Below are the code and all the weights of a small trained network. Each question names an input and a target symbol and asks about switching units off, where a switched-off unit gives its printed mean instead of its output.

import numpy as np


def w(rows, s, z=0):
    codes = np.array(rows[::2]) - 128.0
    scale = np.full(codes.shape[1], s)
    scale[-1] = z or s
    return codes * scale


def f(y):
    return y / 2 * (1 + np.tanh(0.7978845608 * (y + 0.044715 * y**3)))


def softmax(a):
    e = np.exp(a - a.max(-1, keepdims=True))
    return e / e.sum(-1, keepdims=True)


def log_softmax(a):
    a = a - a.max(-1, keepdims=True)
    return a - np.log(np.exp(a).sum(-1, keepdims=True))


def net(x, mask):
    ids = ['ΓΔΛΦθξ'.index(c) for c in x.split()]
    T = len(ids)
    res = E[ids] + P[:T]
    u = 0
    for l in range(3):
        r = res
        for j in range(2):
            rows = slice(2 * j, 2 * j + 2)
            q, k, v = (r @ M[l][rows].T for M in (Q, K, V))
            z = softmax(np.where(np.tri(T) > 0, q @ k.T / 2**0.5, -1e9)) @ v
            o = O[l][rows]
            res = res + np.where(mask[u + j], z, o[:, -1]) @ o[:, :-1]
        u += 2
        y = f(res @ A[l][:, :-1].T + A[l][:, -1])
        res = res + np.where(mask[u : u + 4], y, B[l][:, -1]) @ B[l][:, :-1]
        u += 4
    return log_softmax(res[-1] @ U[:, :-1].T + U[:, -1])


Q, K, V, O, A, B = {}, {}, {}, {}, {}, {}
E = w([
[171,143,122,137,124,105,120,133,112,163,124],'Γ',
[84,109,207,129,150,94,250,119,130,131,210],'Δ',
[158,115,172,96,69,120,222,125,121,126,171],'Λ',
[141,81,136,32,132,105,164,70,137,133,61],'Φ',
[125,163,194,155,215,124,181,180,108,97,125],'θ',
[110,92,96,150,94,80,145,180,179,125,153],'ξ',
],0.021)
P = w([
[69,191,111,48,133,135,95,55,120,133,163],'0',
[169,99,159,146,163,177,179,199,137,117,125],'1',
[98,201,158,109,103,56,132,71,100,132,133],'2',
[154,135,4,139,196,117,119,82,112,155,192],'3',
[136,167,150,172,71,222,171,223,231,135,100],'4',
[88,176,160,168,75,90,125,94,118,157,91],'5',
[160,102,50,169,167,124,158,52,101,199,137],'6',
],0.013)
Q[0] = w([
[109,64,180,123,123,180,75,135,119,84,146],'L0H0',
[184,104,79,158,158,97,163,79,207,167,182],'L0H0',
[97,255,193,99,98,150,17,133,153,73,133],'L0H1',
[245,52,171,107,103,227,110,141,130,89,153],'L0H1',
],0.0076)
K[0] = w([
[80,115,97,9,167,158,132,133,100,113,156],'L0H0',
[146,207,173,175,65,240,122,155,190,137,134],'L0H0',
[163,126,49,89,204,14,136,112,25,214,186],'L0H1',
[177,221,105,91,149,166,124,146,93,3,102],'L0H1',
],0.0073)
V[0] = w([
[55,42,134,83,76,182,151,168,138,31,157],'L0H0',
[53,102,45,241,26,134,124,2,92,128,194],'L0H0',
[86,116,63,175,145,195,240,129,89,124,155],'L0H1',
[66,18,123,155,102,101,226,99,103,178,99],'L0H1',
],0.0051)
O[0] = w([
[152,125,121,23,145,71,177,206,195,142,193,61],'L0H0',
[61,2,138,127,115,89,162,106,78,166,132,2],'L0H0',
[169,82,199,102,172,169,159,214,115,183,170,153],'L0H1',
[93,124,183,217,144,149,204,46,117,214,116,163],'L0H1',
],0.0072,0.0052)
A[0] = w([
[247,94,54,234,61,143,90,163,81,182,43,74],'L0N0',
[144,97,87,151,4,3,145,125,41,188,205,108],'L0N1',
[131,240,173,99,141,142,135,3,27,102,107,92],'L0N2',
[133,125,99,181,191,180,98,176,76,147,119,2],'L0N3',
],0.0057,0.00068)
B[0] = w([
[108,182,142,25,171,175,75,134,200,131,108,204],'L0N0',
[66,168,85,131,113,221,191,64,143,197,147,172],'L0N1',
[128,48,129,111,128,104,85,83,224,125,158,254],'L0N2',
[46,28,1,69,164,140,192,73,229,191,137,154],'L0N3',
],0.009,0.0077)
Q[1] = w([
[182,76,77,132,200,137,156,170,107,58,149],'L1H0',
[154,48,247,156,11,8,68,254,39,91,179],'L1H0',
[178,131,34,139,251,211,211,93,190,88,129],'L1H1',
[57,156,122,169,61,235,160,216,89,101,96],'L1H1',
],0.0056)
K[1] = w([
[204,105,108,44,122,100,72,212,46,115,188],'L1H0',
[142,106,58,65,199,55,114,74,79,130,227],'L1H0',
[157,180,129,134,99,222,92,184,179,126,33],'L1H1',
[124,253,118,210,226,126,175,103,113,151,132],'L1H1',
],0.0067)
V[1] = w([
[76,235,120,140,237,132,27,135,162,211,185],'L1H0',
[124,253,207,63,194,132,103,29,6,197,115],'L1H0',
[113,111,26,77,120,202,59,109,157,161,237],'L1H1',
[73,112,156,203,158,139,95,95,125,95,174],'L1H1',
],0.0046)
O[1] = w([
[170,145,44,240,237,25,2,122,100,156,39,253],'L1H0',
[159,56,141,113,187,127,68,159,174,137,165,148],'L1H0',
[145,105,142,71,101,76,123,218,106,203,174,253],'L1H1',
[80,181,95,107,167,137,189,223,119,127,100,38],'L1H1',
],0.0079,0.004)
A[1] = w([
[68,184,82,10,101,103,152,81,89,78,166,247],'L1N0',
[110,203,131,237,109,202,175,242,166,34,24,104],'L1N1',
[125,129,97,137,106,44,128,137,139,192,177,19],'L1N2',
[161,150,126,255,136,176,178,90,120,172,167,194],'L1N3',
],0.0057,0.0012)
B[1] = w([
[139,225,13,106,191,137,134,146,175,2,190,212],'L1N0',
[104,160,164,100,80,81,189,20,82,125,150,219],'L1N1',
[157,223,99,179,152,225,217,85,16,222,214,233],'L1N2',
[147,143,102,49,146,83,51,113,98,110,150,253],'L1N3',
],0.0084,0.0042)
Q[2] = w([
[144,140,111,72,157,172,78,105,70,162,59],'L2H0',
[125,120,181,171,148,221,141,214,98,154,133],'L2H0',
[184,120,195,254,151,111,164,142,122,151,133],'L2H1',
[130,116,166,145,168,96,152,111,158,130,73],'L2H1',
],0.0078)
K[2] = w([
[171,109,44,138,98,134,55,156,98,182,59],'L2H0',
[165,94,101,233,144,73,78,172,64,136,219],'L2H0',
[152,120,71,126,254,174,117,60,87,120,134],'L2H1',
[27,111,119,150,117,132,110,87,89,82,43],'L2H1',
],0.0056)
V[2] = w([
[120,136,70,95,131,152,112,140,109,154,90],'L2H0',
[133,122,137,117,60,106,93,144,141,181,2],'L2H0',
[147,186,122,165,65,153,165,68,129,159,150],'L2H1',
[90,111,80,171,122,146,207,152,143,118,130],'L2H1',
],0.0066)
O[2] = w([
[51,182,123,238,194,196,193,116,84,226,185,170],'L2H0',
[59,131,178,151,210,38,153,101,162,93,254,8],'L2H0',
[156,147,102,175,162,189,20,240,195,144,66,214],'L2H1',
[134,73,40,31,165,92,118,57,44,102,174,2],'L2H1',
],0.0063,0.005)
A[2] = w([
[138,90,75,206,151,66,55,60,96,170,145,5],'L2N0',
[162,175,132,142,135,105,152,176,35,159,62,162],'L2N1',
[148,1,95,110,133,120,112,189,71,90,178,75],'L2N2',
[131,66,175,101,153,73,204,165,90,64,145,40],'L2N3',
],0.0069,0.0032)
B[2] = w([
[135,152,156,194,71,224,116,72,77,91,174,255],'L2N0',
[46,61,63,157,188,65,110,124,133,77,104,184],'L2N1',
[141,79,167,1,56,124,87,35,129,135,194,123],'L2N2',
[89,225,67,112,99,134,181,74,144,36,200,131],'L2N3',
],0.01,0.0081)
U = w([
[184,86,97,152,74,162,50,95,104,146,154,83],'Γ',
[162,106,156,37,166,120,119,121,90,248,151,34],'Δ',
[175,159,146,135,89,254,194,207,194,68,142,87],'Λ',
[91,70,78,68,139,115,48,81,235,96,226,95],'Φ',
[243,166,116,146,215,103,53,244,189,108,118,251],'θ',
[110,191,68,122,124,111,178,115,107,112,104,135],'ξ',
],0.0062,0.0025)

Each question gives the input, a string of symbols that net reads in full, and the target symbol t.
The units are the heads (2 rows each of Q, K, V and O) and the neurons (one row each of A and B). Each row of codes is followed by its name. A weight is (code - 128) times the scale printed after its matrix; where a second scale follows, it is the last column's (O, A, B and U).
mask holds one flag per unit, layer by layer, with each layer's heads first. A switched-off unit (its flag False) gives its mean, the last column of its rows in O or B, instead of its output. The means were averaged over made-up inputs and are rounded, as every weight is.
A unit's drop is (log p(t) with every unit on - log p(t) with that unit switched off) / (log p(t) with every unit on - log p(t) with every unit switched off).
The circuit of an input: a set's keep is (log p(t) with only the set's units on - log p(t) with every unit switched off) / (log p(t) with every unit on - log p(t) with every unit switched off). Starting from the 12 units with the biggest drops (on a tie, the unit counted first), units are removed one at a time, each time the one whose removal leaves the highest keep (on an exact tie, the one counted first), for as long as the keep stays at least 0.8.
circuit, biggest first: the units of the circuit, biggest drop first
top k neurons in layer l: the k neurons of layer l with the biggest drops, biggest first
heads that matter: for each layer, one digit per head in row order, 1 if its drop is at least 0.15 and else 0, layers parted by /
input θ Φ Δ Δ Γ Δ Δ, target Γ: circuit, biggest first => [L0N0; L2N0; L1H0]
input ξ Δ Λ, target Λ: circuit, biggest first => [L1H0; L2H0; L1N0]
input Γ Γ Λ Λ ξ, target θ: top 3 neurons in layer 0 => [L0N1; L0N3; L0N2]
input Φ Φ Γ Γ Γ Δ, target Δ: circuit, biggest first => [L0H1; L2N0; L1N0]
input Δ Γ θ Φ Φ Φ Φ, target Φ: circuit, biggest first => [L2H0; L1N2]
input Δ Φ Γ Γ, target Φ: heads that matter => 00 / 10 / 00
input Φ Γ θ Γ Δ Δ Λ, target Δ: circuit, biggest first => [L0H1; L2N0]
input Φ Γ Φ, target Γ: top 2 neurons in layer 1 => [L1N0; L1N2]
input Γ Φ Φ, target Φ: heads that matter => 00 / 00 / 00
input Γ Λ Δ Φ Γ ξ ξ, target Γ: circuit, biggest first => [L2N0; L1H0; L0N0]
input Λ Γ Δ ξ Φ θ Δ, target Φ: circuit, biggest first => [L1N3; L1H1; L2H0]
input ξ Λ Φ Λ ξ Γ Φ, target ξ: heads that matter => 10 / 10 / 00
input Λ Γ Λ θ Δ, target ξ: heads that matter => 00 / 00 / 01
input Λ Δ Γ Φ, target Δ: heads that matter => 01 / 10 / 00
input Γ Φ Φ ξ ξ Λ Δ, target ξ: circuit, biggest first => [L1H0]
input Γ Γ Γ ξ, target Γ: circuit, biggest first => [L2N0; L0N0; L1H0]
input Φ Γ Δ Λ, target Γ: circuit, biggest first => [L0N0; L1H0; L2N0; L0H0]
input Γ Λ Φ ξ θ Γ Γ, target θ: heads that matter => 10 / 00 / 00
input Γ Γ Φ Δ, target Γ: circuit, biggest first => [L0N0; L2N0; L1H0; L0H0]
input Δ Γ ξ ξ Λ Φ θ, target Λ: circuit, biggest first => [L1H0]
input Γ θ Δ ξ, target θ: heads that matter => 10 / 00 / 00
input θ Φ Φ Γ Φ θ Δ, target Φ: heads that matter => 00 / 11 / 10
input Φ Δ Γ Γ Γ Φ θ, target Γ: heads that matter => 00 / 10 / 00
